Here is a tiny trained network, its code and every weight. The questions are about switching its units off for an input and a class, where a switched-off unit gives its printed mean instead of its output.

import numpy as np


def w(rows, s, z=0):
    codes = np.array(rows[::2]) - 128.0
    scale = np.full(codes.shape[1], s)
    scale[-1] = z or s
    return codes * scale


def norm(h):
    return h / np.sqrt((h * h).mean(-1, keepdims=True) + 1e-5)


def f(y):
    return y / 2 * (1 + np.tanh(0.7978845608 * (y + 0.044715 * y**3)))


def log_softmax(a):
    a = a - a.max(-1, keepdims=True)
    return a - np.log(np.exp(a).sum(-1, keepdims=True))


def net(x, mask):
    res = np.array(x, float).reshape(1, 3) / 4 @ E
    u = 0
    for l in range(3):
        y = f(norm(res) @ A[l][:, :-1].T + A[l][:, -1])
        res = res + np.where(mask[u : u + 3], y, B[l][:, -1]) @ B[l][:, :-1]
        u += 3
    return log_softmax(norm(res)[-1] @ U[:, :-1].T + U[:, -1])


A, B = {}, {}
E = w([
[179,192,37,158,29,252,134],'x0',
[145,131,175,59,88,172,134],'x1',
[221,93,76,74,255,217,179],'x2',
],0.0057)
A[0] = w([
[194,120,113,240,77,255,168,7],'L0N0',
[161,254,17,113,123,176,124,16],'L0N1',
[184,77,23,89,218,214,229,3],'L0N2',
],0.005,0.0029)
B[0] = w([
[111,246,61,116,123,66,163,210],'L0N0',
[58,111,157,49,105,112,160,197],'L0N1',
[163,87,143,250,141,130,84,255],'L0N2',
],0.011,0.0039)
A[1] = w([
[199,36,184,254,59,212,160,198],'L1N0',
[70,154,166,146,27,94,163,76],'L1N1',
[13,74,124,25,206,122,107,4],'L1N2',
],0.0067,0.0019)
B[1] = w([
[5,73,231,141,212,162,106,252],'L1N0',
[142,107,104,166,191,173,53,247],'L1N1',
[202,187,2,119,209,35,96,161],'L1N2',
],0.0083,0.0042)
A[2] = w([
[98,199,64,86,106,115,212,253],'L2N0',
[185,106,186,133,211,19,150,109],'L2N1',
[68,165,194,229,92,129,2,93],'L2N2',
],0.0073,0.0016)
B[2] = w([
[83,163,131,38,90,34,8,196],'L2N0',
[108,170,105,102,42,129,127,218],'L2N1',
[175,86,150,125,183,209,163,254],'L2N2',
],0.013,0.0068)
U = w([
[141,2,167,209,217,212,137,251],'0',
[78,196,89,100,40,18,68,5],'1',
],0.0076,0.00023)

Each question gives the input, the list of numbers given to net, and the class t.
The units are the neurons (one row each of A and B). Each row of codes is followed by its name. A weight is (code - 128) times the scale printed after its matrix; where a second scale follows, it is the last column's (A, B and U).
mask holds one flag per neuron, layer by layer. A switched-off neuron (its flag False) gives its mean, the last column of its row in B, instead of its output. The means were averaged over made-up inputs and are rounded, as every weight is.
A unit's drop is (log p(t) with every unit on - log p(t) with that unit switched off) / (log p(t) with every unit on - log p(t) with every unit switched off).
unit that matters most: the unit with the biggest drop
k most important neurons: the k neurons with the biggest drops, biggest first
top k neurons in layer l: the k neurons of layer l with the biggest drops, biggest first
drop when u is switched off: that unit's drop, to one decimal
input [7,0,6], class 1: unit that matters most -> L0N0
input [-7,0,-7], class 0: 3 most important neurons -> (L2N2 L2N0 L0N1)
input [-2,3,-2], class 0: 2 most important neurons -> (L0N1 L1N1)
input [-8,-2,5], class 1: 2 most important neurons -> (L2N1 L2N2)
input [6,-3,-7], class 0: 2 most important neurons -> (L1N1 L2N2)
input [-5,-7,-6], class 0: 2 most important neurons -> (L2N2 L2N0)
input [-7,3,5], class 1: 2 most important neurons -> (L2N1 L2N2)
input [4,-1,2], class 1: drop when L0N0 is switched off -> 2.8
input [-4,-4,0], class 1: drop when L0N2 is switched off -> 3.8
input [6,5,2], class 1: drop when L0N0 is switched off -> 2.2
input [-8,2,5], class 1: top 2 neurons in layer 2 -> (L2N1 L2N2)
